Below are the code and all the weights of a small trained network. Each question names an input and a target symbol and asks about switching units off, where a switched-off unit gives its printed mean instead of its output.

import numpy as np


def w(rows, s, z=0):
    codes = np.array(rows[::2]) - 128.0
    scale = np.full(codes.shape[1], s)
    scale[-1] = z or s
    return codes * scale


def norm(h):
    return h / np.sqrt((h * h).mean(-1, keepdims=True) + 1e-5)


def f(y):
    return np.maximum(y, 0)


def softmax(a):
    e = np.exp(a - a.max(-1, keepdims=True))
    return e / e.sum(-1, keepdims=True)


def log_softmax(a):
    a = a - a.max(-1, keepdims=True)
    return a - np.log(np.exp(a).sum(-1, keepdims=True))


def net(x, mask):
    ids = ['αγδεζηθλμξπστφψ'.index(c) for c in x.split()]
    T = len(ids)
    res = E[ids] + P[:T]
    u = 0
    for l in range(2):
        r = norm(res)
        for j in range(2):
            rows = slice(4 * j, 4 * j + 4)
            q, k, v = (r @ M[l][rows].T for M in (Q, K, V))
            z = softmax(np.where(np.tri(T) > 0, q @ k.T / 4**0.5, -1e9)) @ v
            o = O[l][rows]
            res = res + np.where(mask[u + j], z, o[:, -1]) @ o[:, :-1]
        u += 2
        y = f(norm(res) @ A[l][:, :-1].T + A[l][:, -1])
        res = res + np.where(mask[u : u + 4], y, B[l][:, -1]) @ B[l][:, :-1]
        u += 4
    return log_softmax(norm(res)[-1] @ U[:, :-1].T + U[:, -1])


Q, K, V, O, A, B = {}, {}, {}, {}, {}, {}
E = w([
[106,88,109],'α',
[107,87,108],'γ',
[106,87,108],'δ',
[103,88,110],'ε',
[105,90,112],'ζ',
[103,88,106],'η',
[44,252,154],'θ',
[109,89,108],'λ',
[106,88,109],'μ',
[105,78,120],'ξ',
[203,175,88],'π',
[197,173,86],'σ',
[200,171,92],'τ',
[188,72,174],'φ',
[227,190,107],'ψ',
],0.0033)
P = w([
[196,53,2],'0',
[193,46,19],'1',
[187,59,45],'2',
[154,74,74],'3',
[133,86,96],'4',
[119,93,118],'5',
[109,97,139],'6',
[100,111,156],'7',
[98,119,176],'8',
[95,126,196],'9',
[93,140,212],'10',
[89,156,226],'11',
[80,149,228],'12',
[64,148,236],'13',
],0.0016)
Q[0] = w([
[211,107,150],'0.h0',
[184,171,113],'0.h0',
[137,3,209],'0.h0',
[77,40,186],'0.h0',
[212,182,116],'0.h1',
[218,198,142],'0.h1',
[224,220,149],'0.h1',
[7,62,130],'0.h1',
],0.0073)
K[0] = w([
[91,163,88],'0.h0',
[103,106,49],'0.h0',
[79,242,226],'0.h0',
[125,192,254],'0.h0',
[151,51,146],'0.h1',
[159,38,113],'0.h1',
[155,50,115],'0.h1',
[105,214,121],'0.h1',
],0.0076)
V[0] = w([
[192,124,157],'0.h0',
[14,164,94],'0.h0',
[255,128,149],'0.h0',
[60,72,176],'0.h0',
[71,155,118],'0.h1',
[186,83,148],'0.h1',
[191,66,149],'0.h1',
[161,67,143],'0.h1',
],0.004)
O[0] = w([
[171,147,113,114],'0.h0',
[4,107,162,43],'0.h0',
[203,175,122,116],'0.h0',
[136,59,85,241],'0.h0',
[161,175,154,67],'0.h1',
[94,75,117,213],'0.h1',
[118,36,113,253],'0.h1',
[91,55,132,254],'0.h1',
],0.0036,0.00093)
A[0] = w([
[83,27,150,73],'0.n0',
[60,190,31,89],'0.n1',
[22,159,186,119],'0.n2',
[106,162,254,3],'0.n3',
],0.0024,0.00049)
B[0] = w([
[136,181,79,253],'0.n0',
[129,231,252,145],'0.n1',
[220,162,77,188],'0.n2',
[141,110,47,164],'0.n3',
],0.0031,0.0018)
Q[1] = w([
[144,153,88],'1.h0',
[123,117,133],'1.h0',
[118,126,141],'1.h0',
[137,140,114],'1.h0',
[93,213,146],'1.h1',
[101,247,160],'1.h1',
[88,233,152],'1.h1',
[94,238,162],'1.h1',
],0.011)
K[1] = w([
[139,84,120],'1.h0',
[122,142,124],'1.h0',
[115,141,132],'1.h0',
[127,95,123],'1.h0',
[108,230,43],'1.h1',
[117,255,53],'1.h1',
[113,225,30],'1.h1',
[113,233,60],'1.h1',
],0.0083)
V[1] = w([
[114,135,99],'1.h0',
[129,134,115],'1.h0',
[149,175,162],'1.h0',
[88,111,76],'1.h0',
[97,125,75],'1.h1',
[116,217,182],'1.h1',
[154,152,96],'1.h1',
[127,118,254],'1.h1',
],0.0053)
O[1] = w([
[153,146,102,141],'1.h0',
[128,136,121,132],'1.h0',
[96,149,207,40],'1.h0',
[188,147,51,187],'1.h0',
[115,201,138,146],'1.h1',
[133,92,2,3],'1.h1',
[63,127,111,125],'1.h1',
[199,48,113,81],'1.h1',
],0.0039,0.0035)
A[1] = w([
[196,219,214,45],'1.n0',
[109,57,80,11],'1.n1',
[2,55,193,65],'1.n2',
[95,60,90,4],'1.n3',
],0.0034,0.0015)
B[1] = w([
[180,255,189,188],'1.n0',
[114,152,216,171],'1.n1',
[12,166,137,252],'1.n2',
[98,158,212,164],'1.n3',
],0.0031,0.0013)
U = w([
[122,128,127,2],'α',
[130,123,74,186],'γ',
[114,126,116,33],'δ',
[107,133,122,73],'ε',
[117,134,131,40],'ζ',
[118,129,134,41],'η',
[120,120,80,75],'θ',
[125,156,107,63],'λ',
[111,126,88,164],'μ',
[6,107,180,182],'ξ',
[154,188,154,93],'π',
[150,189,142,93],'σ',
[159,189,160,79],'τ',
[198,33,121,248],'φ',
[191,195,177,100],'ψ',
],0.011,0.0061)

Each question gives the input, a string of symbols that net reads in full, and the target symbol t.
The units are the heads (4 rows each of Q, K, V and O) and the neurons (one row each of A and B). Each row of codes is followed by its name. A weight is (code - 128) times the scale printed after its matrix; where a second scale follows, it is the last column's (O, A, B and U).
mask holds one flag per unit, layer by layer, with each layer's heads first. A switched-off unit (its flag False) gives its mean, the last column of its rows in O or B, instead of its output. The means were averaged over made-up inputs and are rounded, as every weight is.
A unit's drop is (log p(t) with every unit on - log p(t) with that unit switched off) / (log p(t) with every unit on - log p(t) with every unit switched off).
The circuit of an input: a set's keep is (log p(t) with only the set's units on - log p(t) with every unit switched off) / (log p(t) with every unit on - log p(t) with every unit switched off). Starting from all 12 units, units are removed one at a time, each time the one whose removal leaves the highest keep (on an exact tie, the one counted first), for as long as the keep stays at least 0.8.
units of the circuit, in order: the units of the circuit, biggest drop first
unit that matters most: the unit with the biggest drop
k most important neurons: the k neurons with the biggest drops, biggest first
top k neurons in layer l: the k neurons of layer l with the biggest drops, biggest first
which heads matter: for each layer, one digit per head in row order, 1 if its drop is at least 0.15 and else 0, layers parted by /
drop of u: that unit's drop, to one decimal
input ξ φ φ ε σ, target φ: which heads matter -> 01 / 00
input γ μ ε φ ζ, target φ: units of the circuit, in order -> 0.h0, 1.h1, 0.h1
input μ ξ ξ φ δ η, target φ: which heads matter -> 10 / 10
input ξ φ φ φ λ θ ξ ξ ε φ ε π, target φ: units of the circuit, in order -> 0.h1, 1.h1
input δ ξ ξ μ δ ξ γ φ ξ ζ μ φ ε, target φ: units of the circuit, in order -> 1.h1
input φ δ φ θ φ ξ δ φ φ, target ξ: which heads matter -> 11 / 10
input δ ξ ξ ζ, target ξ: which heads matter -> 01 / 01
input ε ξ ε ξ ε, target ξ: units of the circuit, in order -> 1.h1, 0.h1
input φ ε δ ζ φ η, target φ: which heads matter -> 10 / 00
input ε π ξ ψ π φ τ, target φ: top 3 neurons in layer 0 -> 0.n0, 0.n2, 0.n1
input σ ε ξ ξ ξ η ξ ξ φ φ η φ φ μ, target φ: which heads matter -> 00 / 00
input ξ τ ξ γ γ, target ξ: which heads matter -> 01 / 01
input τ γ φ ζ ξ λ π φ α, target φ: which heads matter -> 00 / 00
input φ γ ξ ξ δ, target ξ: units of the circuit, in order -> 1.h1
input τ ξ ξ ξ ε ξ ξ ε φ π, target φ: which heads matter -> 01 / 01
input φ ξ ξ φ ξ φ δ, target φ: which heads matter -> 10 / 00
input δ ξ α, target ξ: 2 most important neurons -> 0.n2, 1.n0
input τ π ξ ξ ξ φ ε ε, target φ: which heads matter -> 11 / 00
input ξ ε ξ ξ ξ φ ξ ξ φ ε η φ, target φ: which heads matter -> 00 / 00
input ξ ξ η φ λ, target φ: unit that matters most -> 0.h0
input ξ θ φ ξ ξ φ, target ξ: which heads matter -> 11 / 00
input μ ξ τ ξ φ ξ ξ η φ ξ τ, target φ: units of the circuit, in order -> 0.h1, 1.h1
input γ φ φ ξ γ, target φ: which heads matter -> 10 / 00
input ε ζ ε φ σ, target φ: 2 most important neurons -> 0.n0, 0.n2
input φ ε μ ξ, target ξ: 2 most important neurons -> 0.n2, 1.n2
input ε ξ ξ φ γ, target φ: drop of 0.h1 -> 0.2
input ξ δ μ, target ξ: drop of 0.h1 -> 0.7
